Look-ups in named tables: a row name and a column name give one cell, copied from the table.

Bubake =
|  | Rada | Kefolu |
|---|---|---|
| Zalas | 197 | 186 |
| Tes | 86 | 165 |
| Dad | 181 | 58 |
| Gir | 165 | 226 |
| Somem | 163 | 225 |
| Zuf | 194 | 211 |
| Lapor | 207 | 205 |

What is the Rada of Somem in Bubake? 163
What is the Rada of Zuf in Bubake? 194
What is the Rada of Tes in Bubake? 86
What is the Kefolu of Zuf in Bubake? 211
What is the Kefolu of Zalas in Bubake? 186
What is the Kefolu of Somem in Bubake? 225
What is the Rada of Lapor in Bubake? 207
Which row has the largest Kefolu? Gir

Led:
	Daravam	Totag	Muri	Gilo	Lusi	Zun	Pebedul	Num	Sis
Ran	5557	5275	5230	4029	5210	5262	3411	5087	6285
Kipav	9116	4787	5140	4610	4957	5120	4534	5420	5392
Tozaf	6391	3939	3696	5070	4682	4583	6101	4861	2037
Golaru	3779	4920	4866	4659	4931	6037	3606	6030	7127
Tata	5190	5277	5913	4820	4878	5684	5028	5808	2883
Liba	2777	4784	4761	4993	4653	4939	5404	4261	3651
Fudivi	6455	4842	5556	4245	4272	5389	4812	4525	3653

Ran, Muri: 5230
Tata, Gilo: 4820
Golaru, Lusi: 4931
Ran, Gilo: 4029
Tozaf, Pebedul: 6101
Kipav, Pebedul: 4534
Liba, Zun: 4939
Tozaf, Gilo: 5070
Golaru, Zun: 6037
Golaru, Daravam: 3779
Ran, Num: 5087
Liba, Gilo: 4993
Fudivi, Zun: 5389
Kipav, Zun: 5120
Liba, Totag: 4784

Tazadad =
fields: Fisanol, Zul, Madipig, Nazu
Memip: [4.7, 5.6, 7.4, 5.0]
Par: [5.0, 6.1, 4.1, 7.2]
Zag: [7.2, 2.3, 6.6, 5.5]
Nuv: [4.8, 7.9, 4.4, 1.8]
Nepi: [1.6, 6.0, 4.5, 6.1]
Sugiz: [4.7, 7.4, 5.1, 1.1]
Zesosed: [2.2, 1.5, 8.5, 3.7]
Bokizu: [8.9, 4.4, 3.5, 1.6]
Rumu: [8.3, 8.6, 3.9, 7.6]
Teka: [2.2, 5.8, 3.9, 6.5]
Nilufat: [8.0, 3.3, 4.6, 5.7]
Ton: [4.0, 7.0, 5.1, 4.5]
Meve: [5.5, 6.9, 6.5, 1.8]

Fisanol of Rumu: 8.3
Madipig of Memip: 7.4
Madipig of Nepi: 4.5
Zul of Nuv: 7.9
Fisanol of Meve: 5.5
Madipig of Zesosed: 8.5

Table Vup
|  | Suv | Sel | Zof | Bigok | Mel |
|---|---|---|---|---|---|
| Pek | 54.17 | 74.57 | 80.50 | 41.90 | 43.03 |
| Bak | 55.49 | 55.80 | 45.12 | 69.34 | 48.29 |
| Kitobiv | 64.88 | 56.46 | 64.90 | 40.63 | 55.57 |
| Kofe | 47.50 | 65.24 | 56.10 | 57.34 | 67.74 |
| Gabegi | 53.15 | 63.80 | 59.74 | 57.20 | 40.47 |
| Tiseg | 59.36 | 62.13 | 65.87 | 57.68 | 57.26 |
| Vaponef | 67.58 | 61.50 | 21.07 | 67.57 | 51.36 |
| Let | 69.81 | 71.96 | 44.38 | 55.52 | 64.80 |
| Tov | 48.27 | 30.38 | 61.74 | 66.64 | 35.70 |
| Nunupod | 87.28 | 37.87 | 76.97 | 35.24 | 66.18 |
| Pud | 50.16 | 58.66 | 60.75 | 48.83 | 51.33 |
| Vifabiz | 45.72 | 39.36 | 75.79 | 83.86 | 12.95 |
| Kig | 55.21 | 59.02 | 77.36 | 36.52 | 44.23 |

What is the Zof of Bak in Vup?
45.12
What is the Sel of Vifabiz in Vup?
39.36
What is the Suv of Pud in Vup?
50.16
What is the Sel of Vaponef in Vup?
61.50
What is the Sel of Kitobiv in Vup?
56.46
What is the Bigok of Pud in Vup?
48.83

Vuge:
         Vipule   Diz  Zibu  Sekupi   Gof   Biz  Zagibo  Bupat  Butu
Pidibug    5034  5108  3200    5640  5881  5384     713   4537  3176
Ras        5292  4910  5099    5276  5333  5318    5654   5002  5026
Bigebe     5320  4152  5048    6858  4316  6224    5692   4385  4901
Vosob      5293  4906  5093    5280  5338  5310    5654   5011  5007
Tegizek    5387  4649  5069    5307  5632  5437    5707   4942  4699
Kubat      5329  3957  5020    9448  3147  7216    5704   3626  4855
Ped        5290  4900  5093    5264  5335  5311    5653   4990  5017
Refalez    5380  4647  5059    5324  5637  5449    5708   4956  4706
Sepe       1274  6943  5259    5917  5860  3231    6144   2886  4987
Buv        6046  4193  4994    5398  9101  5789    5928   4886  3308

What is the Gof of Kubat in Vuge? 3147
What is the Zagibo of Sepe in Vuge? 6144
What is the Butu of Ped in Vuge? 5017
What is the Diz of Buv in Vuge? 4193
What is the Zibu of Vosob in Vuge? 5093
What is the Zagibo of Buv in Vuge? 5928
What is the Butu of Kubat in Vuge? 4855
What is the Bupat of Pidibug in Vuge? 4537
What is the Zibu of Tegizek in Vuge? 5069
What is the Sekupi of Refalez in Vuge? 5324
What is the Vipule of Bigebe in Vuge? 5320
What is the Zibu of Refalez in Vuge? 5059
What is the Zibu of Ped in Vuge? 5093
What is the Butu of Pidibug in Vuge? 3176
What is the Zibu of Buv in Vuge? 4994
What is the Bupat of Refalez in Vuge? 4956
What is the Biz of Kubat in Vuge? 7216
What is the Vipule of Kubat in Vuge? 5329
Row with the largest Zibu: Sepe

Gela:
	Lenir	Luvuse
Vot	156	201
Lurim	52	11
Dofud	53	94

Lenir of Lurim is 52
Luvuse of Lurim is 11
Luvuse of Vot is 201
Luvuse of Dofud is 94
Lenir of Vot is 156
Lenir of Dofud is 53

Danuv
|  | Tuvek | Sar | Bubo | Rin |
|---|---|---|---|---|
| Vamekev | 1.850 | -28.167 | 5.151 | -11.792 |
| Posiro | 26.346 | -67.283 | 66.888 | 80.453 |
| Luv | 18.963 | 1.081 | 21.335 | 7.251 |
| Tir | -13.882 | -12.193 | -12.902 | -8.738 |
| Ruz | -3.255 | 4.075 | -3.523 | 4.666 |
| Tek | 30.036 | -11.491 | 34.828 | 19.948 |
| Luvat | 3.863 | -30.422 | 29.931 | 47.704 |
| Dad | 22.431 | 24.613 | 10.546 | -9.071 |
| Nele | 18.437 | -9.128 | 37.272 | 41.192 |
| Siku | 10.545 | -15.345 | 4.773 | -3.141 |
| Kodepa | -40.391 | 37.422 | -49.077 | -38.709 |
| Ges | -3.781 | -15.404 | -3.695 | -6.701 |
| Pon | -44.735 | 20.317 | -40.515 | -19.024 |
| Pegakub | 28.471 | -24.805 | 16.925 | 1.096 |

Bubo of Luvat is 29.931
Bubo of Pon is -40.515
Bubo of Luv is 21.335
Tuvek of Nele is 18.437
Sar of Pegakub is -24.805
Tuvek of Pegakub is 28.471
Bubo of Pegakub is 16.925

Bufof.tsv
	Pag	Luvufog	Fedufed	Mufore	Tov	Pufikis	Runavum
Lifazo	26	15	20	24	36	73	19
Febovam	60	20	56	68	56	44	33
Dip	14	55	41	57	28	57	55
Rad	25	78	30	36	47	62	73
Daroti	51	42	77	31	18	60	21
Zuvumam	35	54	62	50	31	22	28

Runavum of Febovam = 33
Fedufed of Daroti = 77
Luvufog of Lifazo = 15
Tov of Febovam = 56
Tov of Zuvumam = 31
Fedufed of Lifazo = 20
Luvufog of Zuvumam = 54
Fedufed of Dip = 41
Mufore of Lifazo = 24
Pufikis of Febovam = 44
Pufikis of Lifazo = 73
Runavum of Lifazo = 19
Mufore of Rad = 36
Luvufog of Daroti = 42
Tov of Rad = 47
Row with the largest Luvufog: Rad

Moda =
|  | Rog | Zusu | Muro | Tazon | Sab | Los |
|---|---|---|---|---|---|---|
| Lopu | 124 | 163 | 173 | 7 | 136 | 115 |
| Didenod | 150 | 162 | 171 | 139 | 154 | 89 |
| Govi | 72 | 138 | 121 | 164 | 97 | 187 |
| Dofidol | 129 | 149 | 143 | 164 | 162 | 133 |
| Bivodur | 133 | 145 | 136 | 140 | 145 | 88 |
| Keba | 148 | 161 | 169 | 138 | 155 | 89 |
| Rovul | 130 | 146 | 137 | 155 | 159 | 140 |
| Geziro | 122 | 159 | 164 | 157 | 164 | 147 |
| Loz | 100 | 122 | 89 | 185 | 106 | 187 |
| Gel | 144 | 164 | 174 | 136 | 153 | 77 |
| Dumad | 137 | 177 | 202 | 136 | 155 | 90 |

Lopu, Rog -> 124
Geziro, Los -> 147
Bivodur, Los -> 88
Govi, Muro -> 121
Loz, Los -> 187
Dofidol, Rog -> 129
Bivodur, Tazon -> 140
Didenod, Tazon -> 139
Dumad, Tazon -> 136
Dumad, Sab -> 155
Geziro, Sab -> 164
Dumad, Los -> 90

Dasa =
	Tomodib	Nel	Repepak	Vurud	Pog	Nopug	Ror	Zifev	Pedune
Pom	84.8	45.1	45.0	30.6	50.6	47.0	31.1	44.5	45.8
Vosebok	73.4	30.6	33.4	56.8	50.9	50.8	27.9	34.3	64.7
Kibosa	23.9	61.3	26.7	72.5	76.9	50.8	60.8	70.0	46.0
Muregem	57.6	58.3	54.5	30.1	65.6	95.8	89.2	86.1	52.8

What is the Nel of Vosebok in Dasa?
30.6
What is the Nopug of Muregem in Dasa?
95.8
What is the Vurud of Kibosa in Dasa?
72.5
What is the Pedune of Vosebok in Dasa?
64.7
What is the Tomodib of Muregem in Dasa?
57.6
What is the Tomodib of Vosebok in Dasa?
73.4
What is the Nel of Kibosa in Dasa?
61.3
What is the Pog of Vosebok in Dasa?
50.9
What is the Tomodib of Pom in Dasa?
84.8
What is the Repepak of Pom in Dasa?
45.0

Lis =
	Kune	Vilir
Fari	3.097	8.087
Rin	0.557	7.178
Tar	-5.843	-5.482
Rede	-3.863	-3.511

Kune of Rede: -3.863
Kune of Fari: 3.097
Vilir of Tar: -5.482
Vilir of Fari: 8.087
Kune of Rin: 0.557
Vilir of Rin: 7.178
Kune of Tar: -5.843
Vilir of Rede: -3.511

Namud
|  | Noga | Nev | Supe | Damu | Lobos |
|---|---|---|---|---|---|
| Tis | 98 | 82 | 159 | 215 | 194 |
| Nado | 56 | 137 | 113 | 215 | 44 |
| Gokisun | 185 | 101 | 14 | 215 | 78 |
| Mub | 32 | 143 | 163 | 215 | 86 |
| Tes | 111 | 1 | 84 | 215 | 138 |
| Kipavat | 33 | 40 | 124 | 215 | 74 |

Nado, Nev: 137
Nado, Supe: 113
Gokisun, Supe: 14
Mub, Lobos: 86
Tis, Damu: 215
Gokisun, Noga: 185
Tes, Damu: 215
Mub, Supe: 163
Mub, Damu: 215

